In the rows, 128 means zero.
Rows lie near named flat spaces through zero. A row that begins with a name and a colon came from that space; any other row is followed by the name of its block's space that it lies nearest.
ltfz: [126 133 134 146 168 132 146 119 108 137  82 138 151 157 126 162 140 116
 119 127 123 129 113 119 114 107]
gjht: [166  86 151 111  95  94 114 152 148 137 166 129 112  70  97 145 136 139
 173 123 126 154 120 127 169 116]
jhms: [139 157 141 113 159 128 120 115 109 133 118 120 100 151 159 143 136 144
 117 145 123 149 106 150 123 136]
fjrl: [179  77 109  86  89 124 123 130 165 107 174 115 108 122 117 129 186 159
 157 166  76 161 134 141 164 166]
fjrl: [117 119  79 157 102 101 133 135 183  91 179 158 177  60 104  81 163 104
 104 143 143  87 132 114 110 152]
fjrl: [126 142  95  97  88  74  85 119 118  86 183 121 120 103  99  98 150 127
 135 136 148 132 100 135  99 146]
gjht: [171 133 132 118 160  98 110  92 167  97 116 133 135 148 116 152 188 126
 140 146 153 159 136 139 136 129]
fjrl: [119 123 166 123 122 125 141 122  95 143 112  93 155 163  92 134  85 123
 161  98 103 158 132 121 112  75]
fjrl: [117 129 130  88  97 122  91 134  97 143 149  99  68 140 146 117 106 171
 126 136 109 129 113 115 136 162]
gjht: [107 158 136 149 129  97 133 136  99 138 158 132 132  72 143 133 101 124
 146 109 161 136  77 142 109 100]
zmmg: [ 89 124 104 139 124 126 126 114  83 117  84 126 170 184  85 131 125 107
 124 105 122 101 127  83  82 108]
fjrl: [104 164 110 135 142 109 128  98 126 116 132 111 113 132 168 135 117 136
 125 125 185 135 110 143 125 138]
ltfz: [141  52 156 157 124 135 152 142 173 155  91 135 179 132  74 151 134 126
 147 113  90 115 172  61 163 102]
zmmg: [120 135  64  99 103  82  62 137 103 104 149 158  55  90 143 139 168 141
 100 148 192  88  79 113 134 195]
fjrl: [158 164 172 124 190  81 154  77 160 110 126  86 182 166 111 132 148 122
 118 158 102 198 116 161  96  93]
jhms: [209 140 124 105 173 133 129 148 124 110 136 184 108  96 141 161 218 111
 116 181  98 158  83 200 128 139]
gjht: [151 117 108 129 140 157 173 139 154 113 117 139 136 123 133 135 135  90
 101 144 136 132 147 178 149 131]
jhms: [116 146 132 123  95 124 118 131 122 113 159 119 133 108 110  93  91 108
 151  98 158 132 144 150 115 105]
jhms: [192 108 164 129 155 155 216 147 138 136 148 122 180 111 120 150 148 106
 152 157  34 203 108 208 131  77]
zmmg: [ 85 138  66 117 116  61 109 114  45  87  95 129 153 155  62 156 133  77
 109 108 184 107  68 105  66 108]
jhms: [128 105 146 116 139 131 169 134  92 162 109  90 121 157 138 168 103 147
 125 141  74 162  94 131 140 116]
gjht: [101 138  98 115 102 148 150 156 118 121 148 118 119 113 130  79  81  98
  61 142 121  98 134 158 114 153]
zmmg: [ 88 133 124 135 118 103 131 115  77 134 116 103 148 151 110 143  98 129
 149 100 135 132  98 101  98  98]
ltfz: [162  99 160  78 110  82  89 151  56 148 117 121  83 126  78 187 127 136
 172 114 117 167  76 123 141  96]
ltfz: [113  54  72 134  78 154 201 159  99 138 129 114 127 111 133 179 108 118
 160 115 120 133 103 139 172 124]
fjrl: [128 127 139 156 123 217 124 174  95 161 107 194 107 106 162 131 119 123
 163  90 123  88 151 132 139 113]
jhms: [ 83 112 130  98  80 115  78 147  82 162 116  98  54 139 128 128  57 158
 116 101 158  94 128  74 154 154]
ltfz: [118 172 103 120 161 105 153 109  76 114 124 113 118 140 161 160 129 116
 110 144 152 159  60 180  99 122]
zmmg: [100 168 141 146 155 123 165 130  98 151 132 109 116 105 179 143  74 126
 113 122 157 145  85 165 123 109]
gjht: [140 131  98 143 135 164 166 145 137 120 154 155 138  98 166 119 161 124
 117 157  95 123 112 167 123 148]
fjrl: [175 136 151 115 128 130 109 142 144 112 170 157 157 102  95  89 180 124
 140 152  60 143 129 149  95 120]
gjht: [148 114 170 136 129 138  93 137 135 154 114 153 109 116 125 147 133 149
 177 100 139 126 150  99 157 110]
jhms: [209  65 190 141 164 153 152 124 182 163  93 143 129 133 136 211 181 161
 213 125  99 187 157 125 210  95]
jhms: [132 127 126 144 145 178 148 149 100 146 117 160 147 138 146 127 156 134
 124 142  54 113 113 126 102 129]
zmmg: [125 196 152 150 196 252 116 105 122 149  73 163 102 214 230 104 146 161
 116 133  94 104 183 144 108 154]
fjrl: [122 127 122 144 121 112 122 146 137 115 138 156 170  95  83  97 136  95
 104 126 122  96 131 110  97 118]
jhms: [143 167 143 114 145 111 140 110 143 108 152 105 133 125 134 108 117 113
 115 142 141 166 126 185 115 116]
gjht: [104  92 159 118  63 130  97 159 125 157 140 110 110 109  86  98  55 135
 154  81 134 103 172  81 154 114]
zmmg: [153  90 129 124 125 155 119 157 114 143  86 165 100 127 114 171 139 113
 143 111 143 112 144 120 167 122]
zmmg: [ 73 154 146 180 182 128 168 126  70 165  61 130 176 155 131 160  82 105
  97 102 130 106  90  93  83  79]
gjht: [116 143 167 119 136  99 102 131 109 144  89 115 103 133  99 143  62 101
 117  88 201 126 143 121 142  93]
zmmg: [164 161  95  99 145  99 112 109 148  63 144 145 142 130  99 105 186  83
  90 164 151 141 125 184  94 143]
fjrl: [172 161 148 124 174 123 127 108 129 105 116 148 147 140 122 146 172 105
 144 137 134 167 119 175 108  98]
gjht: [117 148 107 162 141 126 161  95 159  95 134 128 180 126 134 123 139 101
 150 113 173 140 141 152 113 104]
zmmg: [137 149 129 126 149 107 143 121 117 112 124 127 145 125 113 138 129  97
 118 131 146 149 108 163 109 104]
gjht: [137 148  87 154 130 223 144 133 193  93 146 181 150 124 171  56 171 108
 100 149 112  81 202 166 119 173]
ltfz: [181 130 205 130 156 121 130 132 138 155 127 132 122 101 127 167 123 133
 193 107 135 188 128 160 160  69]
jhms: [118  76 130 119  83  91 100 130 151 138 120 107  97 114  96 154  95 139
 157  93 192 118 156  77 188 130]
ltfz: [142 141 145 105 135  94  90 120 116 123 129 125 118 137 104 127 143 135
 125 136 123 139 113 119 112 127]
ltfz: [117 144 137 137 100 183 104 158 148 135 144 159  98  92 150  75  86 116
 128  98 165  85 188 141 146 138]
ltfz: [101 127  54 106  94 144 140 146  56 109 130 133  92 131 146 145 121 109
 117 127 151 111  84 160 117 151]
ltfz: [100 121 155 146  93 171 108 164 164 159 137 140 108  93 134  68  59 129
 109  96 145  70 200  96 156 141]
zmmg: [152  88 111 119 117  72  92 162 131 133 128 168  91  60  98 172 162 122
 113 139 168 102  90  97 165 150]
jhms: [151 133 158  89 142 127 103 155 165 154 135 117  59 114 151  97 106 148
  34 181 103 112 146 136 164 190]
ltfz: [102 136 163 109 126  39 102 114 151 144 155  66 129 122  96  94  85 156
  67 154 111 131 108  77 114 146]
[150 144 143 110 155  87  96 103 137 113 111 124 117 146 112 147 151 126
 123 136 160 148 124 129 129 126]  gjht
[118 132  82 158 145 132 146 119 122 102 119 163 179 131 123 131 184 109
 119 140 116 104 106 117  87 131]  jhms
[101 114 101 155 134 147 187 124 130 136 119 112 150 136 158 144 114 128
 117 133 119 125 117 129 135 132]  ltfz
[161 140 151  96 159  98  83 100 109 136  98 119  54 155 159 199 150 162
 164 126 185 172 104 138 169 132]  jhms
[125 166  97 131 136  96 120  96 130  86 147 131 132 117 142 133 152 113
 144 125 195 145 106 163 110 125]  fjrl
[117 159 152 107 157  72 124  90 126 127 124  70 128 167 125 127 106 143
  92 150 126 163 104 127 108 128]  fjrl
[134 128 101 165 165 206 179 110 114 127  89 158 155 174 185 169 179 135
 169 127 100 136 129 148 124 120]  ltfz
[120 158 154 132 128 224  65 157  83 159  87 190  76 154 162 104 114 139
 146  87 128  71 178 110 122 133]  ltfz
[173 135 190 113 170 128 127 132 134 144 114 127 154 153  95 119 147 127
 107 157  44 158 132 135 105 105]  fjrl
[185 130 182 149 160 202 112 191 142 174 103 220  70  57 171 154 131 113
 145 107 160 105 161 166 190 114]  gjht
[ 98 102 148 161 131 202 166 148 101 190  92 125 116 152 182 154  85 165
 154 103  86 113 140  96 157 120]  ltfz
[124 116 117 181 175 140 237 110 151 135 104 113 188 127 164 183 125 107
 134 133 133 164 107 163 144  92]  ltfz
[188 145 149 114 131 166  97 150 101 114 120 190  95 102 124 155 157  94
 198  93 174 151 141 195 143  86]  ltfz
[138  97 112 113 109 161 127 153  60 141 101 149  98 144 126 179 139 128
 173 108 116 131 105 132 141 115]  ltfz
[144 112  72 120 129 105 163 153 152  83 119 154 152  93  77 124 142  41
  44 157 167 103 128 173 127 140]  zmmg
[125 158 200 138 207 177 125 151  95 201  42 143  90 173 170 149  84 140
  57 137  91 103 135 109 133 126]  fjrl
[105  93 105 141  89 177 129 156 138 138 121 147 125 124 125 104 109 125
 124 109 121  76 173  95 147 148]  ltfz
[125 137 111 108  94 116 103 122  99 107 157 123 111 122 122 124 131 131
 170 111 150 142 113 144 117 123]  fjrl
[144 151 107 142 115 163 124 127 159 109 192 160 120  80 186  97 174 153
 169 139 125 130 130 165 129 154]  fjrl
[127 118 108 153 111 171 123 162 111 127 118 189 131  94 125 130 137  99
 153  96 153  88 142 129 130 115]  fjrl
[151  99 139 122 128  94 103 144 105 138 105 152 117 108  90 180 149 121
 155 113 149 131 102 104 145 105]  zmmg
[118 162 160 129 152  76 103 144 127 129 105 139 130  96  79 112  76  70
  62 113 197 104 131 130 112 100]  ltfz
[152 128 107  82  83 143  68 151  98 119 173 151  55 107 147 113 161 161
 156 139 114 124 113 144 137 172]  fjrl
[120 201 106 105 148  93  93 109 105  89 146 131 107 126 138  98 134 105
  79 147 176 126  97 172  79 146]  ltfz

Each name stands for a flat space through zero: a line, a plane or more. A row that begins with a name and a colon came from that space; any other row is followed by the name of the space it lies nearest, among the names in its block.
jd_cr: [104 112 122 112 154 119  97 136 108  58 120 119 166 159 146 135 145 124
 126 125 137 127 146 150 153 125]
dh_qn: [167 140 121 148 151 124 139 159 130 122 149 160 119 124 127 132  86 149
 150 132 101  98 139 134 167 131]
jd_cr: [112 100 133  89 123 140 113 114 111 130 104 105 170 150 135 147 157 126
 115 121 134 165 134 132 102 131]
tp_fh: [138 127  92 156 144 145 118 104 180  71 160 158  79 149 167  89 135 147
 133 151 189 104 120 134 127 100]
tr_pc: [100  85 147  74 139  98 117 138 102 160  83  45 179 143 112 140 176 117
 132  86 113 206 155 124  67 146]
tp_fh: [ 90 167 104 132 140 120 104 130 100 147 135 151 131  92 127 136  90  85
 101 147  93  58  64 133 147 144]
tr_pc: [162 111 144  66 104 172 164 117 135 133 131 138 203 195 151 149 114 179
 171 112  88 141 152 117 147 130]
jd_cr: [ 96 144 124 161 165  65 114 160 124  61 132 104 105 117 116  94 131 105
 139 118 132 104 143 143 157 125]
tp_fh: [115 111 140 114 106  93 154 114 138 105  84 111 133 151 107  96 160 141
 117 134 137 184 143 134  86  99]
jd_cr: [ 99 123 152 113 114 122 121 127 107 120 114  93 154 130 119 139 153 109
 126 110 127 145 141 125 133 137]
tr_pc: [137 174 131 193 153  56 163 172 165 135 161 106  45  83  95  67  96 120
 175 105 109  90 136 111 144 133]
dh_qn: [105 142 122 127 103  70 169 110 142  87  79 154 121 145  99  71 127 138
 101 166 114 144 106 145  98  81]
jd_cr: [189 159 168 152  47 174 195 116 129 254 129 183  97  74  84 161  81 144
 115 148  88 131 108  96 128 133]
jd_cr: [168 120 145 136  99 132 162 128 130 193 106 143 109 106  96 138 122 147
 114 138 116 172 134 120  93 122]
jd_cr: [142 121  97  88 122 171 118 105 102 166 108 195 175 138 144 167  93 139
  83 174  96 114  75 144 112 123]
dh_qn: [ 99 117 137  59  89 134 149  94 110  95  82 138 214 189 133 130 139 143
 115 142  97 150 118 138 122 107]
dh_qn: [155 134 141 189 148  87 136 170 125  71 130 147  84 108 101 115 119 138
 131 137 140 130 173 149 172 113]
dh_qn: [124 151 142 189 110  79 154 136 139  80 113 148  68 101  90  87 131 123
 109 153 149 131 140 140 142  96]
tp_fh: [143 119 148 148 108  99 149 139 107 132  82 148 117 108  84 133 133 135
  91 152 122 176 145 145 112 107]
tp_fh: [121 143  72 144 159 198  85  86 202  84 224 138  79 154 220  97 130 128
 168 124 207  39  93 108 151 132]
dh_qn: [114 174 149 193  83 115 150 118 140 164 137 137  47  57  90 107 122  91
 105 142 147 104 101 110 131 124]
dh_qn: [128  80 137  99 173  61 114 179  72 109  59  95 184 141  91 149 148 136
 109 118  91 208 176 165  99 127]
tr_pc: [160 127 140 135 105 195 128 114 136 108 163 162 134 145 156 158 122 148
 141 132 153 108 148 122 181 130]
tp_fh: [170  78  77 158 196 129  82 137 164 211 140  99  41  85 142 123 157 132
 111 123 195 185 124 123  15 138]
tr_pc: [169 181 137 172  95 104 211 131 183  80 152 193  83 145 112  65  72 175
 170 152 101  77 134 121 185  89]
tr_pc: [106 159 147 141 110 131 117 140  78 129 123 151 147  93 107 164 103  92
 100 141  97  87 110 137 184 143]
jd_cr: [ 98 113 185 134 106  81 140 145 113 126  96  42 126 113  84 120 186 105
 139  82 141 198 184 117 110 136]
tp_fh: [151 105 177 126  98 160 127 139  96 223 118  86 133  86  99 189 152 114
 122  95 128 187 161 105 108 163]
tr_pc: [ 95  96 148  72  66 150 128  80  81  84  48 159 211 173 119 159 168 132
  55 173 134 190 123 159 110  92]
tp_fh: [113 133  75  80 193 163  99 118 189  75 217  92 160 206 226  93 115 147
 226  79 133  41 117 106 161 153]
tr_pc: [ 75 161 114 161 120  73 115 125  91 108  83 165 103  77  87 112 116  79
  50 182 118 103  71 158 121 105]
dh_qn: [130 125 110  94 134 121 141 122 132 127 114 143 160 158 136 118 112 147
 132 137  97 126 111 134 112 119]
tr_pc: [102 105 120  67 144 132  99 129  84 171  98 101 198 137 132 167 134 111
 110 116  91 148 108 133  95 152]
tp_fh: [ 79 124  80  92 156  95 122  95 180  76 129  96 129 183 167  52 152 132
 149 124 149 118  95 127  74 105]
dh_qn: [121 143  92  86 129 137 140 105 145 224 130 133 137 121 138 117  94 125
 128 133  81 103  54 106  66 141]
jd_cr: [115 149 127 134 133 141 114 134 114  75 151 152 147 138 145 139 108 120
 135 134 120  73 125 138 196 132]
[ 90 140 161 115  60 148 145  86 121  99 108 132 150 142 121 127 155 114
 106 140 144 134 121 123 144 111]  dh_qn
[155  91  94  56 178 174 102 132 129 128 151 127 207 196 189 160 113 167
 169 107 102 120 135 131 130 149]  dh_qn
[135 128 122 141 129  99 146 128 152 185 118 106  82 100 106  99 134 126
 127 123 131 156 116 114  66 126]  jd_cr
[ 81 153 155 117  90 121 135 114 112 184 121  84 132  94 105 131 139  82
 123 106 109 122 101 102 114 151]  jd_cr
[180 104 131 159 133 174 120 127 157 134 162 135  85 125 148 143 144 153
 142 122 185 149 165 120 130 129]  tp_fh
[107 124 192 141  56 162 125 110  77  74  98 143 159 123 105 178 167 108
  82 144 160 157 166 142 189 117]  tr_pc
[117 136  76 121 143 114 136  95 185 141 136 136  89 141 151  66 123 137
 130 146 143 111  74 120  62 106]  dh_qn
[134 104 200 129  64 146 157 117 122  78 107  99 150 157 109 143 185 145
 139 107 165 198 208 123 159 114]  tr_pc
[164 102  99  98 119 156 141 100 147 224 106 153 122 126 131 135 121 154
 101 152 123 171  89 119  36 120]  jd_cr
[138 181 181 224  83  98 173 148 143  68 152 148  49  85  83  97 119 119
 143 132 151  97 169 122 214 109]  tr_pc
[199  73 111 157 169 156 109 139 172 163 154 110  64 123 149 133 160 166
 145 112 200 192 176 121  71 130]  tp_fh
[ 92 113 120  98 127 103 127 107 143 147 103  79 131 139 126  98 164 116
 124 114 138 166 112 119  58 124]  tp_fh
[111 105 108 122 135 160 100  89 173  62 154 109 114 172 181 101 178 136
 141 123 209 133 139 125 115 112]  dh_qn
[151 108 140 107 106 183 133 105 147 140 147 123 143 157 155 146 145 152
 149 114 152 147 148 111 127 132]  jd_cr
[157  88 141 134  92 165 146  87 177  67 124 136 106 179 150 107 185 174
 130 140 213 193 177 129 107  86]  tr_pc
[115 131 124 134 142 127 118 126 153  99 157  98 112 140 149 106 144 124
 159 105 154 113 139 118 137 133]  jd_cr
[115 138  72 148 142 146 117  78 214 130 176 124  45 132 177  59 144 127
 140 138 201  94  77 106  69 111]  dh_qn
[153 132 168 101 114 106 187 154 142 141 133  89 163 161 111 114 115 163
 202  78  72 146 177 104 148 140]  tr_pc
[155 124 158 111  96 130 180 125 152 107 126 126 150 172 124 112 129 171
 170 113 113 153 169 117 144 113]  tr_pc

Each name stands for a flat space through zero: a line, a plane or more. A row that begins with a name and a colon came from that space; any other row is followed by the name of the space it lies nearest, among the names in its block.
bn-hh: [108 112 107 122 138  88 120 126 132 149 110 168 155 151 128 121 155 153
 136 150 122 131 142 113 129 120]
ct-qb: [139 133 130 135 145 129 143 160 120  89 131 137 154  97 117 146 140 155
  96  89 113 160 145 136 144 122]
ct-qb: [101 157 143 133 125 162 137 133 137 105 117 117 140 128 128 101 158  87
 120 115 153 136 126 154  95 128]
nh-gs: [ 81  95 119 139 119 132 109 139 177 147 143 142 169 181 122 127 194 165
 133 159 128 128 133 113  93 102]
ct-qb: [129 128 122 204 169 110 194 168 151  83 188 143  61  68 128 198 113  74
  89  94 133 189  60  99 136 248]
ct-qb: [ 50 179 144 140 123 203 147 128 121 163  95 121 125 165 124  94 202  82
 106 102 140 140 152 201  88 114]
zr-mm: [ 76 115 111  97 129 137  72 114 162 171  83 131 128 187 142 154 170 175
 113 138  85 137 153 133 110 110]
zr-mm: [148 109 129 129 154  59 148 125 128  87 136 166 175  95 137  84 112 106
 158 164 149 129 109 107 108 146]
nh-gs: [ 69 111 115 109 133 118 103 121 162 126  89 159 190 173 130  94 188 167
 130 147 112 141 155 133  90  94]
rq-bc: [151 168 133  88 129 144 139 164 180 153 180 130 119 120 140 183 120 155
 101 168 145 108 134  88 110 168]
zr-mm: [147 103 144 175 101 165 165 147 125 133 204 102 126 125 100 130 122 145
 138 125 139 109 115 126 140 107]
zr-mm: [150 154 119  70 148 106  65 156 154 117  91 130 142 123 154 192 147 150
  90 124 123 143 148 105 129 135]
bn-hh: [ 79 145 112 123 142 139 163 143 157 124 125 169 148 135 118 128 159 172
  97 122 108 157 155 125 117 146]
bn-hh: [134 170 133  97 132 147 122 147  99 170 106 134 139 133 129 143 156 142
 102 114 126 123 175 158 143 101]
nh-gs: [ 96 141 113 107 142 132 118 157 215 135 151 145 118 147 145 192 158 157
  92 159 124 145 119  81  90 186]
ct-qb: [139 169 107  68 138 127 133 125 111 131  85 155 125 111 126 146  94 196
  93 103  87 138 184 123 171 128]
bn-hh: [124 150  97 121 115 105 124 126  97 143  90 165 138 144 111 118 148 136
 131 116 154 124 155 108 173 107]
bn-hh: [167 155 122 117 113  96 147 103  70 203 131 146  94 131 130 102  90  82
 171 170 174  71 128 117 163 132]
nh-gs: [144 108 126 152 129 124 115 149 110  72 119 120 155 109 111 138 143 144
 113  77 122 157 131 131 157  97]
zr-mm: [ 80 226 111 126  88 236 156 143 190 131 140 100  25 145 117 191 131  98
  70  92 170 137 115  95 131 208]
rq-bc: [147 115 152 173 143 112 149 130  82 166 155 117 105 115 136 120 131  54
 151 137 146 118  97 165 123 139]
nh-gs: [126 149 106 188 119 129 186 171 115 120 170 161 116 114  91 153 158 117
 109  96 174 147 119  95 174 154]
rq-bc: [100 128 119 130 164  81 123 121 128  99  81 163 148 119 144 107 152  89
 127 126 129 162 118 136 105 155]
rq-bc: [203 156 151  91 128 136  99 139 104 146 140  84  92  95 149 176  80 109
 119 128 134 100 127 131 148 132]
ct-qb: [191 109 131  61 170  45 105  86  50 143  65 150 150  86 157  96  49 157
 152 141  64 116 166 160 161 101]
nh-gs: [144 170 132 100  89 174 181 120 138 142 171 127 124 124 108  94  82 158
 140 156 155  80 149 106 134 124]
ct-qb: [218  80 145  90 144  35  80  96 104  70 114 117 175  79 158  82  50 102
 189 173 137  97 101 107 121 107]
bn-hh: [ 99 170 127 111 144 140 174 136 123 199 135 165 118 139 131 128 148 137
 111 151 122 122 160 149 118 151]
rq-bc: [100 102 130 158 158  97 152 143 148 136 153 159 149 130 135 125 163 117
 131 154 123 147 110 131  93 155]
rq-bc: [219 100 140  37 144 112  18 136 123  69  80  73 162  89 154 199  70 231
  92  88  44 139 171 127 164  67]
zr-mm: [139 120 143 167 109 165 144 121  79 157 146  94  95 130 111 124 119 109
 137  99 124 116 125 166 156 101]
zr-mm: [ 87  86 118 164 112 180 152 124 197 138 191 104  68 153 116 180 106 191
 109 128  72 143 100 101 119 170]
zr-mm: [100 105 114 130 151  81 146 104 159 106 122 164 134 124 141  98 111 119
 147 162 118 142 103 105  97 174]
rq-bc: [ 79 116 100 146 123 127 140 101 138  90  91 149 120 140 113 102 126 142
 127  99 109 159 124 118 139 139]
rq-bc: [125 170 104 111 107 152 132  98 123  98  87 119  65 116 121 134  73 118
 114  88 129 136 125 106 168 162]
ct-qb: [121 158 115 136 142 126 137 145 133 117 118 139  95 112 131 167 134 104
  98 102 138 155 118 115 142 175]
rq-bc: [ 99 146 125 124 115 135 133 130 112 130 100 153 185 152 111  73 181 128
 138 127 158 121 162 146 120  77]
ct-qb: [164 129 124 122 148  85 112 139 118  90 114 134 130  93 139 149 111 107
 122 116 137 144 114 109 144 149]
bn-hh: [141  45 114 224 115  83 130 132  99 142 176 130 116 145 103 137 145 108
 170 127 146 126  78 102 167 112]
nh-gs: [143 130 102 137 158  89 136 144 111  77 101 156 115  85 122 170 108 148
  92  73 100 181 129 108 179 163]
bn-hh: [138 180 133  82 143 142 145 167  90 196 119 161 168 129 123 146 169 184
  90 123 114 120 209 164 150  87]
zr-mm: [156  97 127 107 164  65 148 113 122  64 119 161 176  76 136  89  72 163
 141 137  89 146 132 120 125 136]
nh-gs: [133  86 127 139 105 128 131 108 119 158 153 123 137 152 114 104 112 168
 161 151 112  99 133 125 139  88]
ct-qb: [106 128 132 134 137 163 147 158  98 146 121 141 172 135 103 134 179 203
  89  80  79 155 191 179 150  69]
bn-hh: [129  76 129 150 157  75 155 150 115 217 182 175 165 148 128 137 164 174
 146 186 102 114 143 134 123 113]
zr-mm: [142  89 133 152 138 106 102 134 122 156 145 114 112 137 139 163 137 117
 136 137 116 128 105 130 130 129]
bn-hh: [128  65 149 165 142 101 100 113 131 181 159 101 101 152 155 141 135  81
 164 173 116 113  78 146  91 139]
rq-bc: [ 16  80  95 187 166  84 178 125 166  86 106 214 188 153 110  73 204 153
 126 124  97 199 124 129  89 151]
nh-gs: [132 157 134 124 138 131 129 135 109  97 100 127 133 105 130 120 135  94
 114  99 143 145 132 146 130 132]
[100 129  99 119 124 103 144 102 162  85 109 164 132 130 124  94 105 136
 141 144 137 136 116  82 121 161]  bn-hh
[125  95 131 159 163  98 180 103  97 182 154 145  73 111 139 131  78 122
 140 144  71 136 108 155 135 178]  ct-qb
[117 141 135 134 105 171 130 164 182 119 176 114 147 145 117 150 169 142
 113 140 163 119 124 103 101 124]  nh-gs
[109 148 114 101 113 133 123  89 136 181 109 131  77 157 140 122  99 115
 145 161 130 100 125 115 126 155]  ct-qb
[107 138 121 149 134 143 150 141 132 142 138 136 102 130 122 154 142 129
 106 111 120 146 126 130 136 153]  ct-qb
[135  57 150 164 148  88  95 118 100 135 127 112 158 136 141 106 151 100
 163 140 110 130 104 167 106  90]  rq-bc
[105 144 109 129 164 113 170 146 140  93 118 172 130  96 123 148 127 162
  85  96  93 180 142 121 140 174]  rq-bc
[145  88 134 148 114 140 112 112  88 120 120  98 128 129 113 119 110 154
 139  92  94 128 135 155 161  76]  rq-bc
[110 149 115 111 131 109 116 147 185 121 134 154 145 143 140 143 164 113
 123 167 171 127 115  81  94 162]  zr-mm
[160 138 171 135 133 159  83 149 141 127 149  56  93 115 160 176 138  45
 119 127 154 121  84 154  87 147]  nh-gs
[145 202 135  84 110 176 160 143 137  62 120 126 155  89 113 101 104 142
 101 100 159 126 162 121 132 124]  nh-gs
[160  80 116 147 160  58  92 136  67 180 109 146 123 130 136 174 141 142
 131 116  90 141 135 141 179 106]  ct-qb
[100 182 137 109 148 145 118 156 181 133 125 127 110 131 157 167 172  69
  94 145 163 143 110 124  72 190]  nh-gs
[ 81 120 110 130 150 112 104 154 185 122 118 155 146 154 138 169 192 146
  99 135 120 165 124 105  98 154]  nh-gs
[146 151 135 152 104 176 143 161 146 130 182  97  91 122 114 177 130 117
 107 113 160 120 110 107 141 147]  zr-mm
[140 140 120  68 109 111  86  81 123 159  84 124 120 152 147  97  90 124
 163 170 137  83 140 114 126 111]  ct-qb
[131  83  85 146 108  87  79 115 123 241 139 138  58 195 129 205 135 154
 149 163 120  99 111  73 183 134]  ct-qb
[145 145 163 155 156 117 179 179  90 188 184 153 172 113 128 119 187  91
 128 156 163 114 142 173 106 115]  rq-bc
[104 161 106  96  66 190 134 117 211 122 161 116 104 166 111 130 105 173
 130 162 164  90 127  54 117 145]  ct-qb
[ 99 166 102  74  95 144  90 104 158  94  63 137 152 159 123  95 138 145
 129 127 155 119 155  97 125 104]  rq-bc
[113 128 134 132 128 129 101 123 105 159  99 122 137 154 133 117 168 100
 136 126 137 123 136 159 121  97]  ct-qb
[100 136 114 111 165  90 115 118 135 139  83 158 113 130 153 142 137 109
 115 134 106 155 125 132 114 171]  nh-gs
[ 92  96 106 147 136  88 139 103 111 181 114 170 128 163 125 102 144 138
 154 155 111 125 132 130 134 124]  nh-gs
[ 87 126 105  91 148 103 126 113 195 191 136 164  94 163 157 164 121 161
 123 198  97 123 122  89  91 195]  nh-gs
[189 131 132 108 105 112  90 114  91 107 109  99 128 111 129 116  88 105
 154 122 158  97 124 115 162  94]  bn-hh
